Below is a small trained network, with its code and all its weights. Each question gives an input and a class and asks what happens when units are switched off, that is, made to give their printed mean instead of their output.

import numpy as np


def w(rows, s, z=0):
    codes = np.array(rows[::2]) - 128.0
    scale = np.full(codes.shape[1], s)
    scale[-1] = z or s
    return codes * scale


def norm(h):
    return h / np.sqrt((h * h).mean(-1, keepdims=True) + 1e-5)


def f(y):
    return y / 2 * (1 + np.tanh(0.7978845608 * (y + 0.044715 * y**3)))


def log_softmax(a):
    a = a - a.max(-1, keepdims=True)
    return a - np.log(np.exp(a).sum(-1, keepdims=True))


def net(x, mask):
    res = np.array(x, float).reshape(1, 4) / 4 @ E
    u = 0
    for l in range(4):
        y = f(norm(res) @ A[l][:, :-1].T + A[l][:, -1])
        res = res + np.where(mask[u : u + 4], y, B[l][:, -1]) @ B[l][:, :-1]
        u += 4
    return log_softmax(norm(res)[-1] @ U[:, :-1].T + U[:, -1])


A, B = {}, {}
E = w([
[182,76,153,59,87,185],'x0',
[57,187,152,95,158,162],'x1',
[113,98,227,73,151,5],'x2',
[199,237,131,103,78,92],'x3',
],0.0023)
A[0] = w([
[173,73,152,51,61,185,35],'0.n1',
[254,42,70,194,119,57,13],'0.n2',
[82,173,90,250,177,50,3],'0.n3',
[49,201,151,77,173,176,58],'0.n4',
],0.0046,0.002)
B[0] = w([
[111,164,70,65,184,146,204],'0.n1',
[26,171,173,87,76,195,250],'0.n2',
[123,150,107,3,166,193,221],'0.n3',
[104,102,144,125,49,166,217],'0.n4',
],0.0071,0.0011)
A[1] = w([
[87,196,236,106,22,199,3],'1.n1',
[141,237,75,50,173,122,73],'1.n2',
[103,39,102,163,160,117,18],'1.n3',
[249,254,172,105,34,115,47],'1.n4',
],0.0031,0.0018)
B[1] = w([
[82,95,62,157,28,163,218],'1.n1',
[135,54,1,124,194,133,212],'1.n2',
[113,132,89,124,109,87,66],'1.n3',
[114,55,25,212,99,40,246],'1.n4',
],0.0044,0.0012)
A[2] = w([
[5,188,206,117,11,160,7],'2.n1',
[193,116,98,194,131,210,49],'2.n2',
[147,90,92,147,143,134,1],'2.n3',
[142,173,129,145,186,164,27],'2.n4',
],0.0032,0.00091)
B[2] = w([
[135,84,180,129,1,145,250],'2.n1',
[120,122,237,161,143,19,161],'2.n2',
[98,92,101,147,95,63,97],'2.n3',
[189,148,77,93,141,146,97],'2.n4',
],0.0021,0.0013)
A[3] = w([
[246,106,159,48,98,178,149],'3.n1',
[81,27,196,142,187,191,41],'3.n2',
[182,156,75,237,133,254,138],'3.n3',
[71,40,159,167,191,190,3],'3.n4',
],0.0046,0.0018)
B[3] = w([
[29,188,127,129,198,149,154],'3.n1',
[197,198,61,192,88,96,181],'3.n2',
[120,95,255,96,168,39,253],'3.n3',
[170,159,32,123,72,83,152],'3.n4',
],0.0047,0.0028)
U = w([
[114,152,74,64,206,153,255],'0',
[68,135,167,139,29,159,97],'1',
[146,125,254,150,178,65,173],'2',
[173,143,35,179,100,68,20],'3',
],0.0099,0.00096)

Each question gives the input, the list of numbers given to net, and the class t.
The units are the neurons (one row each of A and B). Each row of codes is followed by its name. A weight is (code - 128) times the scale printed after its matrix; where a second scale follows, it is the last column's (A, B and U).
mask holds one flag per neuron, layer by layer. A switched-off neuron (its flag False) gives its mean, the last column of its row in B, instead of its output. The means were averaged over made-up inputs and are rounded, as every weight is.
A unit's drop is (log p(t) with every unit on - log p(t) with that unit switched off) / (log p(t) with every unit on - log p(t) with every unit switched off).
The circuit of an input: a set's keep is (log p(t) with only the set's units on - log p(t) with every unit switched off) / (log p(t) with every unit on - log p(t) with every unit switched off). Starting from the 12 units with the biggest drops (on a tie, the unit counted first), units are removed one at a time, each time the one whose removal leaves the highest keep (on an exact tie, the one counted first), for as long as the keep stays at least 0.8.
circuit, biggest first: the units of the circuit, biggest drop first
k most important neurons: the k neurons with the biggest drops, biggest first
top k neurons in layer l: the k neurons of layer l with the biggest drops, biggest first
input [3,-4,-5,-2], class 2: circuit, biggest first	3.n3
input [-1,7,-4,-8], class 3: 4 most important neurons	3.n2; 0.n2; 3.n4; 1.n1
input [0,6,4,-5], class 1: circuit, biggest first	0.n4; 3.n3
input [0,5,-8,-1], class 2: circuit, biggest first	3.n3; 0.n2
input [3,5,0,-7], class 3: 2 most important neurons	0.n2; 3.n2
input [-6,3,-3,3], class 0: 2 most important neurons	0.n3; 0.n2
input [-7,-6,5,-5], class 0: 4 most important neurons	0.n3; 3.n3; 0.n4; 1.n4
input [1,-1,6,-8], class 3: top 3 neurons in layer 3	3.n2; 3.n3; 3.n4
input [4,2,4,8], class 3: circuit, biggest first	1.n4; 3.n3
input [1,8,5,0], class 1: circuit, biggest first	0.n4; 3.n3
input [4,5,-7,6], class 2: 3 most important neurons	3.n3; 0.n2; 0.n3
input [-3,-4,3,1], class 1: 2 most important neurons	0.n2; 0.n1
input [-3,0,-3,-6], class 3: circuit, biggest first	3.n4; 3.n2
input [-7,-7,-7,4], class 0: 3 most important neurons	0.n3; 0.n4; 1.n2
input [8,-4,-1,3], class 0: circuit, biggest first	0.n1
input [-3,-3,4,-7], class 3: circuit, biggest first	3.n2; 3.n4
input [5,-8,-2,2], class 1: 2 most important neurons	0.n2; 0.n3
input [-6,-2,-7,-7], class 2: top 2 neurons in layer 0	0.n1; 0.n2
input [-6,3,-7,-3], class 2: 3 most important neurons	3.n3; 0.n1; 0.n2
input [5,-5,-6,2], class 2: 3 most important neurons	3.n3; 0.n3; 0.n4
input [1,-7,-4,-5], class 1: circuit, biggest first	0.n2
input [2,4,3,-5], class 3: 2 most important neurons	0.n2; 3.n2
input [5,-1,-5,2], class 0: 3 most important neurons	0.n1; 1.n2; 0.n4
input [-4,3,-3,-5], class 3: circuit, biggest first	3.n4; 0.n2
